Below is a small trained network, with its code and all its weights. Each question gives an input and a target symbol and asks what happens when units are switched off, that is, made to give their printed mean instead of their output.

import numpy as np


def w(rows, s, z=0):
    codes = np.array(rows[::2]) - 128.0
    scale = np.full(codes.shape[1], s)
    scale[-1] = z or s
    return codes * scale


def norm(h):
    return h / np.sqrt((h * h).mean(-1, keepdims=True) + 1e-5)


def f(y):
    return y / 2 * (1 + np.tanh(0.7978845608 * (y + 0.044715 * y**3)))


def softmax(a):
    e = np.exp(a - a.max(-1, keepdims=True))
    return e / e.sum(-1, keepdims=True)


def log_softmax(a):
    a = a - a.max(-1, keepdims=True)
    return a - np.log(np.exp(a).sum(-1, keepdims=True))


def net(x, mask):
    ids = ['ΔΩβζθτ'.index(c) for c in x.split()]
    T = len(ids)
    res = E[ids] + P[:T]
    r = norm(res)
    for j in range(2):
        rows = slice(2 * j, 2 * j + 2)
        q, k, v = (r @ M[0][rows].T for M in (Q, K, V))
        z = softmax(np.where(np.tri(T) > 0, q @ k.T / 2**0.5, -1e9)) @ v
        o = O[0][rows]
        res = res + np.where(mask[j], z, o[:, -1]) @ o[:, :-1]
    y = f(norm(res) @ A[0][:, :-1].T + A[0][:, -1])
    res = res + np.where(mask[2:6], y, B[0][:, -1]) @ B[0][:, :-1]
    return log_softmax(norm(res)[-1] @ U[:, :-1].T + U[:, -1])


Q, K, V, O, A, B = {}, {}, {}, {}, {}, {}
E = w([
[152,102,124,53,156,191,127,164,156],'Δ',
[187,162,131,216,157,184,141,199,161],'Ω',
[103,45,99,191,126,190,133,130,103],'β',
[91,114,8,147,121,152,124,139,191],'ζ',
[121,78,72,167,165,104,123,198,107],'θ',
[141,146,146,141,96,63,246,66,132],'τ',
],0.012)
P = w([
[90,163,99,77,155,150,248,170,124],'0',
[156,152,154,122,139,136,86,90,50],'1',
[80,165,132,127,78,129,126,142,118],'2',
[63,129,135,138,156,136,181,120,109],'3',
[165,116,164,122,122,124,91,105,79],'4',
[186,98,95,128,104,136,158,159,171],'5',
[94,121,115,125,170,108,169,134,112],'6',
[169,92,160,124,125,104,76,112,118],'7',
[180,54,111,158,110,108,126,168,227],'8',
[93,110,113,132,146,102,151,141,145],'9',
],0.016)
Q[0] = w([
[210,174,206,86,65,105,99,41,133],'head 1',
[128,116,174,101,94,18,151,201,107],'head 1',
[107,197,168,99,2,138,2,123,135],'head 2',
[36,169,115,140,169,107,219,175,122],'head 2',
],0.0087)
K[0] = w([
[101,211,154,134,37,243,180,97,37],'head 1',
[82,81,136,134,195,86,180,146,35],'head 1',
[57,247,107,40,102,254,135,160,62],'head 2',
[132,92,195,100,32,69,61,105,221],'head 2',
],0.0073)
V[0] = w([
[117,62,162,158,121,10,57,165,58],'head 1',
[134,155,29,129,39,59,53,116,132],'head 1',
[87,180,137,62,224,254,14,193,110],'head 2',
[148,110,35,188,101,234,90,77,178],'head 2',
],0.0054)
O[0] = w([
[147,156,81,93,195,135,202,130,38,183],'head 1',
[57,119,171,97,255,106,151,137,187,87],'head 1',
[112,144,165,29,182,78,215,253,115,5],'head 2',
[114,73,189,134,99,101,151,179,208,168],'head 2',
],0.0082,0.0024)
A[0] = w([
[2,142,10,133,254,130,187,175,172,3],'neuron 1',
[110,100,166,35,123,162,17,128,108,131],'neuron 2',
[223,164,171,49,157,52,60,44,76,156],'neuron 3',
[109,225,104,90,92,105,203,82,212,206],'neuron 4',
],0.0077,0.0052)
B[0] = w([
[194,187,125,121,136,141,195,80,158,255],'neuron 1',
[124,84,35,251,134,182,193,110,44,139],'neuron 2',
[48,150,176,72,78,90,135,184,246,168],'neuron 3',
[111,96,160,154,144,89,2,87,69,171],'neuron 4',
],0.0099,0.0067)
U = w([
[119,105,87,21,141,76,34,179,101,247],'Δ',
[184,194,181,185,83,120,59,196,137,89],'Ω',
[48,88,81,162,2,115,178,167,172,2],'β',
[62,132,175,84,86,61,120,95,251,128],'ζ',
[206,162,119,115,113,101,214,73,136,140],'θ',
[112,98,115,182,146,120,31,66,35,224],'τ',
],0.0078,0.0047)

Each question gives the input, a string of symbols that net reads in full, and the target symbol t.
The units are the heads (2 rows each of Q, K, V and O) and the neurons (one row each of A and B). Each row of codes is followed by its name. A weight is (code - 128) times the scale printed after its matrix; where a second scale follows, it is the last column's (O, A, B and U).
mask holds one flag per unit, heads first, then neurons. A switched-off unit (its flag False) gives its mean, the last column of its rows in O or B, instead of its output. The means were averaged over made-up inputs and are rounded, as every weight is.
A unit's drop is (log p(t) with every unit on - log p(t) with that unit switched off) / (log p(t) with every unit on - log p(t) with every unit switched off).
The circuit of an input: a set's keep is (log p(t) with only the set's units on - log p(t) with every unit switched off) / (log p(t) with every unit on - log p(t) with every unit switched off). Starting from all 6 units, units are removed one at a time, each time the one whose removal leaves the highest keep (on an exact tie, the one counted first), for as long as the keep stays at least 0.8.
units of the circuit, in order: the units of the circuit, biggest drop first
most important unit: the unit with the biggest drop
top k neurons: the k neurons with the biggest drops, biggest first
heads that matter: for each layer, one digit per head in row order, 1 if its drop is at least 0.15 and else 0, layers parted by /
drop when u is switched off: that unit's drop, to one decimal
input Ω θ τ ζ Δ β β, target β: heads that matter -> 01
input θ θ β θ, target θ: most important unit -> neuron 1
input β ζ Δ, target Δ: units of the circuit, in order -> (head 2; neuron 4)
input β Ω β β, target β: units of the circuit, in order -> (head 1; head 2)
input τ θ ζ ζ, target θ: heads that matter -> 00
input Ω β θ θ τ θ, target τ: heads that matter -> 01
input β β θ ζ ζ, target θ: heads that matter -> 10
input θ τ θ τ Δ, target β: heads that matter -> 00
input θ β τ τ θ Ω θ τ, target ζ: heads that matter -> 00
input ζ β β τ, target τ: heads that matter -> 00
input θ θ β β, target θ: units of the circuit, in order -> (neuron 1; head 2)
input θ ζ Δ ζ ζ β β, target ζ: units of the circuit, in order -> (head 2; head 1)
input Δ θ β τ Ω θ β θ θ β, target θ: units of the circuit, in order -> (head 1; neuron 1)
input β β β τ τ β, target τ: top neuron -> (neuron 3)
input Ω τ β θ β β Ω, target β: top 2 neurons -> (neuron 1; neuron 4)
input Δ β Ω ζ θ, target Δ: top 2 neurons -> (neuron 1; neuron 3)
input Ω Ω Δ, target Δ: drop when head 1 is switched off -> -0.1
input β ζ Ω β, target ζ: drop when head 1 is switched off -> 0.6
input β τ θ β Ω θ θ, target θ: drop when neuron 1 is switched off -> 0.4
input β τ τ β Ω θ θ θ ζ Δ, target θ: drop when neuron 1 is switched off -> 0.5
input β β θ θ τ ζ ζ, target τ: units of the circuit, in order -> (head 2)
